How the items are linked:
β: q359->q795, q418->q641, q372->q463, q51->q73, q781->q903, q584->q419, q954->q839, q185->q211, q471->q285, q472->q38, q153->q764, q676->q206, q970->q512, q950->q727, q220->q153, q206->q708, q581->q433, q121->q597, q89->q879, q279->q411, q533->q654, q929->q604, q362->q584, q369->q17, q33->q451, q778->q944, q814->q778, q73->q348, q764->q925, q394->q905, q597->q663, q411->q970, q727->q472, q925->q89, q483->q600, q17->q533, q903->q581, q367->q640, q882->q272, q507->q608, q604->q697, q108->q701, q591->q127, q211->q226, q790->q490, q64->q507, q708->q64, q902->q362, q680->q882, q646->q794, q871->q279, q512->q344, q998->q698, q803->q929, q677->q954, q38->q418, q992->q902, q944->q717, q701->q369, q270->q998, q905->q10, q698->q51, q419->q312, q839->q367, q433->q372, q795->q662, q10->q680, q638->q677, q600->q185, q490->q646, q794->q471, q697->q591, q226->q231, q663->q359, q717->q33
θ: q359->q64, q418->q419, q372->q418, q127->q463, q781->q950, q584->q680, q185->q698, q471->q795, q472->q362, q153->q279, q676->q483, q970->q717, q950->q992, q220->q871, q206->q600, q581->q472, q121->q676, q89->q512, q279->q778, q533->q367, q929->q903, q362->q10, q369->q954, q33->q533, q778->q701, q814->q108, q764->q411, q597->q206, q411->q944, q727->q902, q925->q970, q483->q270, q17->q839, q903->q727, q879->q344, q507->q226, q604->q581, q108->q638, q591->q372, q211->q51, q231->q348, q790->q121, q64->q211, q708->q185, q902->q905, q646->q663, q871->q814, q512->q33, q803->q781, q38->q584, q992->q394, q944->q369, q701->q677, q285->q662, q419->q882, q433->q38, q795->q507, q600->q998, q490->q597, q463->q641, q641->q312, q451->q654, q608->q231, q794->q359, q344->q451, q697->q433, q226->q73, q663->q708, q662->q608, q717->q17, q654->q640, q312->q272
ρ: q359->q794, q418->q372, q372->q591, q51->q211, q781->q803, q584->q38, q954->q369, q185->q708, q472->q581, q676->q121, q970->q925, q950->q781, q206->q597, q581->q604, q121->q790, q279->q153, q533->q33, q640->q654, q362->q472, q369->q944, q33->q512, q778->q279, q814->q871, q73->q226, q272->q312, q394->q992, q597->q490, q411->q764, q727->q903, q483->q676, q17->q717, q348->q231, q903->q929, q367->q533, q882->q419, q507->q795, q108->q814, q211->q64, q231->q608, q64->q359, q708->q663, q902->q727, q680->q584, q871->q220, q512->q89, q998->q600, q677->q701, q38->q433, q992->q950, q944->q411, q701->q778, q270->q483, q905->q902, q698->q185, q419->q418, q839->q17, q433->q697, q795->q471, q10->q362, q638->q108, q600->q206, q463->q127, q641->q463, q451->q344, q608->q662, q344->q879, q226->q507, q663->q646, q662->q285, q717->q970, q654->q451, q312->q641
ψ: q359->q708, q418->q584, q372->q38, q127->q372, q584->q10, q185->q998, q471->q359, q472->q902, q153->q871, q970->q944, q206->q483, q581->q727, q89->q970, q279->q814, q533->q839, q929->q781, q362->q905, q369->q677, q33->q17, q778->q108, q764->q279, q597->q676, q411->q778, q727->q992, q925->q411, q17->q954, q903->q950, q879->q512, q507->q211, q604->q903, q591->q433, q211->q698, q231->q73, q64->q185, q708->q600, q902->q394, q646->q597, q512->q717, q38->q362, q944->q701, q701->q638, q285->q795, q419->q680, q433->q472, q795->q64, q600->q270, q490->q121, q463->q418, q641->q419, q451->q533, q608->q226, q794->q663, q344->q33, q697->q581, q226->q51, q663->q206, q662->q507, q717->q369, q654->q367, q312->q882
φ: q359->q663, q418->q38, q372->q433, q127->q591, q51->q698, q584->q362, q954->q677, q185->q600, q471->q794, q472->q727, q153->q220, q970->q411, q206->q676, q581->q903, q89->q925, q279->q871, q533->q17, q640->q367, q929->q803, q362->q902, q369->q701, q33->q717, q778->q814, q73->q51, q272->q882, q764->q153, q597->q121, q411->q279, q727->q950, q925->q764, q17->q369, q348->q73, q903->q781, q879->q89, q367->q839, q882->q680, q507->q64, q604->q929, q591->q697, q211->q185, q231->q226, q64->q708, q708->q206, q902->q992, q680->q10, q646->q490, q512->q970, q998->q270, q677->q638, q38->q472, q944->q778, q701->q108, q285->q471, q905->q394, q698->q998, q419->q584, q839->q954, q433->q581, q795->q359, q10->q905, q600->q483, q490->q790, q463->q372, q641->q418, q451->q33, q608->q507, q794->q646, q344->q512, q697->q604, q226->q211, q663->q597, q662->q795, q717->q944, q654->q533, q312->q419
δ: q418->q507, q372->q795, q127->q285, q781->q121, q584->q211, q954->q10, q472->q708, q153->q929, q970->q433, q950->q676, q220->q803, q581->q663, q89->q591, q279->q903, q533->q419, q640->q272, q929->q490, q362->q185, q369->q362, q33->q418, q778->q727, q814->q950, q272->q348, q764->q604, q394->q270, q411->q581, q727->q206, q925->q697, q17->q584, q903->q597, q879->q127, q367->q882, q882->q73, q604->q646, q108->q992, q591->q471, q902->q600, q680->q51, q871->q781, q512->q372, q803->q790, q677->q905, q38->q64, q992->q483, q944->q472, q701->q902, q905->q998, q419->q226, q839->q680, q433->q359, q10->q698, q638->q394, q463->q662, q641->q608, q451->q641, q344->q463, q697->q794, q717->q38, q654->q312, q312->q231

The rows follow the links: the fewer symbols apart two items are, the more alike their rows tend to be.

Here are some items, each with a row of numbers. One shown again gets a slightly different row.
q270: [  -5   50   -9   32  -24    3   69   -5   10   25    7  -10  -59  -55 -113   25   29   79   11  -33   66  -75  -15  -17   31  -30   47  -38   19   -8   18   86  -20   18   56  -97  -10   33  -28  -26    7  -11  -27   56   80  -53   16]
q344: [ -33  -18  -32    3   42   59  -85  -35   25  -81   11  -19   88   32   41  -29  -18  -35  -18    4  -61   98  -25  -10  -30   43  -13   -1  -30    0  -48 -105   36   13  -75   87   -7  -46   29   -5  -44    2   47  -83  -51   16   13]
q226: [  69   40  -15  -25   21   12   18  -58  -35   42   21  -18  -86  -31  -85   44   20   30   52  -63   32  -17  -34  -12   61    6   -5   18  -24   18    8  -21  -37   14    0  -48  -33   48   -8   94   13   59   21   62  136    3    8]
q998: [  25   39   -4   21  -16  -26   56    9    3   34    9    9  -75  -50 -119   34    5   52    6  -28   73  -86   -6  -13   48  -44   50  -20   17   -6   51   80  -20   -5   64 -101  -16   33  -23   -4   19  -14  -24   71   89  -27   15]
q676: [   3   59   35  -17  -22   39  101   -2  -23   53   -7  -23  -72  -14   10   76   28   70   48  -55   29  -81  -16  -12   15  -20   29    9   13    2   -5  112  -70   44   19   12  -40   33  -40  -10   13  -16  -24  -77   65  -42  -56]
q279: [ -33    3    9   21   -7   21  -31   68   14  -27   -3   14   72   24  100  -42  -43   -7  -49   56  -10   22   25    7  -41  -21   16   36   22   -2    2    5   38    0  -37   77   13  -58   21  -62  -32  -85   -3 -130 -102  -14  -22]
q584: [  63  -27    7  -23  -11  -54   32  -15    3   65   30   70  -16   -6   23  -42   15  -14   21    2   36    3   50   38   64   16 -104   34    4   47   17   22  -39  -38   42  -58   68   52   -9  129   37   78  -55  100   -3    9   13]
q929: [ -75  -64   43   19  -44  -49   42   59    5   -9  -54   -4   15   24   48    4   -1  -20  -17   34  -43  -60   20   -6  -93   -4   12  -84   43  -52   -3   45   23  -52   65   22    8  -11   -6 -120   49  -33  -12   24  -72   12  -30]
q677: [  -6   28  -22   45  -11  -12  -46   50   53  -41   48   49   69  -25  -40 -109  -39   19  -68   79   77   34   45    1   44  -31   18   24   30   14   24   17   51   -8   12  -58   39  -39   10  -28  -50  -54  -48    8  -76  -40   57]
q778: [  -8   41    8    9   -9   35  -11   60   34    2   28   36   66   10  113  -60  -32   -8  -42   57   19   45   49   12   14  -17  -15   79   12   31    1   40   15   16  -33   37   33  -37    8   -1  -40  -72  -37 -137 -102  -39  -12]
q641: [   1  -36   -7  -37   17   50   13  -76    7    7    4   -4   11   38   72   10   45  -28   51  -54  -56   50  -36   13   15   86 -103  -19  -35   21  -92  -51  -53   28  -21   39   16   39  -14   85   20  104   14   -7   12   16   -1]
q925: [ -22  -37  -13   10   19  -22  -95   30    9  -70  -15   -6   67   22   25  -43  -51  -54  -59   51  -39   64   21    3  -60   -4   17    6    7  -26    7  -87   74  -25  -49   44   -5  -65   50  -64  -29  -40   34  -13  -82   37   25]
q662: [ -11   -5   -6  -32   33   34    9  -70  -48   -8  -26  -70  -55    8  -39   95   22   -5   58  -81  -57  -15  -70  -27  -28   31   21  -40  -36  -18  -26  -61  -38   30  -30   43  -73   17   -6   -3   19   51   71   -9  103   23  -38]
q608: [  30   14  -13  -39   29   49   21  -82  -44   27    6  -53  -68   -1  -38   89   22    9   68  -86  -18   -3  -49  -23   28   24    0   -3  -38    8  -28  -43  -57   51  -40   32  -63   42  -23   61   13   59   41  -11  125   13  -20]
q591: [ -34 -102    1   -8    8  -39  -28  -32  -11  -34  -54  -31   20   33    1   19    6  -73    8  -18  -91   24  -27  -11  -90   33  -18  -76  -10  -44  -24  -83   23  -48    7   34  -19   -3   19  -48   39   42   51   83  -14   55    3]
q638: [ -36   41  -19   57  -12   20  -24   40   82  -34   47   35   80  -17  -35 -107  -24   41  -69   62   66   41   21   -7   33  -21   10   -3   24   20    3   31   32   12   11  -76   45  -38   -1  -44  -55  -58  -49  -13  -73  -64   55]
q394: [ -35   19    4   51  -50  -15   64   22   66   17   11   39   18  -23  -45  -62   34   42  -21   25   59  -42   19    6   30   -4  -20  -73   32   -7   -5   97   -7  -20   83 -104   66   24  -25  -43   15   -7  -72   73  -20  -67   33]
q680: [  37  -33  -28    5  -27  -70   -1   -8   17   17   15   44    5  -24  -74  -49   11  -25  -14   17   38   -2   32   15   45    4  -41  -33    0    6   24  -15    6  -53   63 -107   54   33    8   50   30   47  -26  181    5   16   51]
q38: [  45  -50   24  -58  -15  -27   33   -4  -36   66   -5   33  -18   28  137   18   29  -62   41  -16  -41   -1   41   37  -10   25  -93   50    2   26  -15   12  -52  -33   10   47   34   45  -11   94   55   60  -34  -14  -33   37  -50]
q640: [   0    6  -53   26   27   22  -84  -29   58  -71   46   18   86  -14  -69  -85  -18  -12  -38   27   29  105  -11   -4   44   22  -10  -10  -25    6  -18  -77   35   10  -35  -53   27  -39   16    9  -62   18    3   44  -14   -9   96]
q17: [  55   19  -26   10   13    0  -73   20   22  -12   64   46   72   -9   22  -93  -46  -22  -49   70   51   81   40   21   72  -21  -22   90   -3   52   26  -43   37   10  -41   -9   51  -35   16   76  -46  -23  -25  -23  -68  -14   58]

Each walk starts at a row. The symbols on each line, taken left to right, move it on to the next item.
Answer with the item's row; about right is enough.
---
[  44   31  -10    3   -5  -48   37   -5  -32   36    7  -12  -89  -46 -134   35    5   33    5  -26   54  -61   -5  -12   41  -34   52   -2    6   -8   50   52   -9  -12   43  -90  -33   45  -12   23   23    9   -3  104   94   -4   12]
β β ρ φ φ
[  69   46    2  -26   -4  -25   54    0  -47   69   11   -4 -108  -43  -62   65   -3   40   37  -33   55  -66   11  -12   60  -35   30   46   -1   21   48   63  -38   11   28  -50  -27   61  -21   76   22    7  -15   27  104  -16  -18]
θ β β β ρ
[  41   32  -25  -27   21   39   19  -78  -18   23   12  -32  -60  -27 -100   46   38   33   56  -76   20    0  -51  -12   61   22    4   -6  -34   12  -14  -26  -57   40   -7  -49  -36   53  -25   80   -4   58   18   51  139   -7   23]
---
[  -1  -83   35  -43   -9  -42   19    5  -42   20  -60   -2    1   58  129   43    2  -70   36   -1  -92  -16    7   10  -83   18  -54   -4    7  -22  -31  -33   -2  -39    0   95   -2    6    7    1   61   23   20   -8  -62   72  -59]
ρ φ β φ θ φ β θ
[  27  -31   46  -36  -34  -32   69   32  -26   81  -15   54  -10   22  143    3   16  -24   23   17  -14  -41   51   43    2   -5  -79   54   22   26   -1   76  -48  -25   32   37   34   37  -20   61   60   12  -50  -47  -62   10  -57]
β θ φ ψ ρ
[  12   16   31   12  -45  -13   89   31   38   70   16   71   -8  -12   39  -43   36   24    2   25   58  -48   62   18   46   -7  -51   11   45   37    8  115  -32   -8   82  -60   67   34  -24   37   31    3  -92   21  -39  -53   -2]
---
[  16   -6    3  -47   24   11    5  -55  -64   14  -25  -72  -77    6  -24  112   10  -15   58  -72  -55  -30  -50  -19  -33    7   32   -4  -33  -23   -9  -39  -29   16  -33   58  -79   25   -1   24   31   37   68    1  104   51  -38]
ρ ψ β β ρ θ ρ
[ -23  -26  -18  -19   28   15  -14  -63  -26  -27  -31  -85  -40   -1  -92   89   17   -4   41  -65  -51  -12  -83  -31  -50   33   40  -70  -24  -46  -18  -65   -4   11  -21   28  -76   13    9  -40   16   42   77   45  100   35   -3]
ψ φ θ ρ β β ψ
[  59   26   -4  -53   27   15   30  -55  -67   47  -12  -46  -95  -13  -22  101   15   12   62  -79  -21  -26  -44   -4   24    8    6   35  -33   16   -1  -30  -59   25  -34   24  -62   39  -12   68   18   51   33    8  109   18  -36]
---
[  -9    4    2   38  -48  -56   55   35   44   32   10   62    6  -20  -42  -58   19   27  -12   33   67  -34   30   13   27  -12  -23  -47   48   16   23   95   -2  -36   83 -109   67   33  -16  -11   25   -2  -65  104  -38  -32   31]
φ ρ ρ β β θ
[  54   -9    8  -14  -34  -46   60   25    3   78   18   86  -31   -7   49  -43   14    3    2   28   57  -35   57   30   62  -10  -71   31   29   39   22   74  -34  -38   65  -57   68   44  -12   89   51   24  -79   59  -26   -8   -1]
β φ φ ρ δ
[  31   49   32  -23  -22   -2   84   17  -54   70   -6  -10  -90  -23    5   80   18   48   39  -46   20  -90  -11  -13   14  -31   43   40   13   11   32   96  -55   26   23   21  -35   48  -33   11   20  -21  -20  -65   81  -18  -79]
---
[  68   10   18  -52   11  -10   45  -15  -77   64   -7  -36 -108   -8   -7  105   11   15   64  -75   -7  -53   -8    0   21  -12   16   56  -18   16   32   13  -49   12    3   21  -66   39   -7   70   34   31   19  -12  108   25  -47]
ρ φ β φ β φ β
[  17  -17   29  -44   13  -16   30  -10  -85   41  -34  -58  -93    7  -23  122  -10   -9   55  -68  -46  -69  -32  -15  -47   -7   48   12  -18  -24   25  -10  -35   -1  -17   69  -74   24    4    1   38   19   55   -3   91   46  -65]
φ θ β φ
[  56   33   30  -47    3  -16   58   11  -74   86  -20  -27 -111   -4    0   91    3   26   55  -49   11  -87  -10    2   13  -28   30   62   -4   21   36   48  -59    9   -1   19  -48   47  -21   46   33    4    5  -32   87    4  -65]
---
[ -44  -43   57   -1  -27  -20   76   49  -18   32  -56   10   -5   40  127   15   23   -6   15   13  -41  -79   33    7  -66    6  -19  -24   42  -12  -23   80  -15  -23   37   77   17   11  -21  -57   50  -28  -27  -68  -73    6  -78]
θ β θ φ φ ρ β
[   1   -4   54  -13  -38   -9   83   39    2   75   -8   51  -20   21  129   -8   32    5   23    6    5  -44   49   29   -1  -14  -62   16   41   21  -13  106  -52    0   42   29   43   25  -28   14   42   -7  -64  -76  -62  -23  -58]
θ ρ ψ δ
[  17   72    9   13  -21   32   88  -11   -5   62   13   -6  -74  -41  -54   50   41   74   29  -38   65  -80  -13  -29   46  -25   30   -4   15    7   14  111  -54   28   42  -54  -12   48  -35   15    0    2  -45  -19   81  -51  -20]
---
[  13  -35  -38   11   -4  -45  -23  -42   27   -6   12   23   -1  -13  -76  -55   32  -19    4   -2   14   35   10    9   36   25  -53  -54  -22    8   -6  -35   -3  -33   47 -106   38   23    0   50   13   75   -9  165   22   17   66]
δ ρ ψ ρ θ
[  48   22  -23   -7    2  -42   15  -22  -34   30    7  -18  -89  -38 -137   36    3   25   26  -33   42  -39  -15   -7   43  -23   30   11  -13   -2   49   -4   -1  -11   35  -90  -21   42   -9   38   14   40   10  127  107   14   20]
ρ β ψ β ρ φ θ ρ
[  73   43   -7  -31    9  -16   30  -27  -56   67   11   -2 -106  -41  -81   61    3   30   42  -52   40  -49  -14   -7   53  -17   22   47  -15   32   44   23  -50    7   19  -47  -26   56  -13   90   29   36    2   55  117    3  -10]
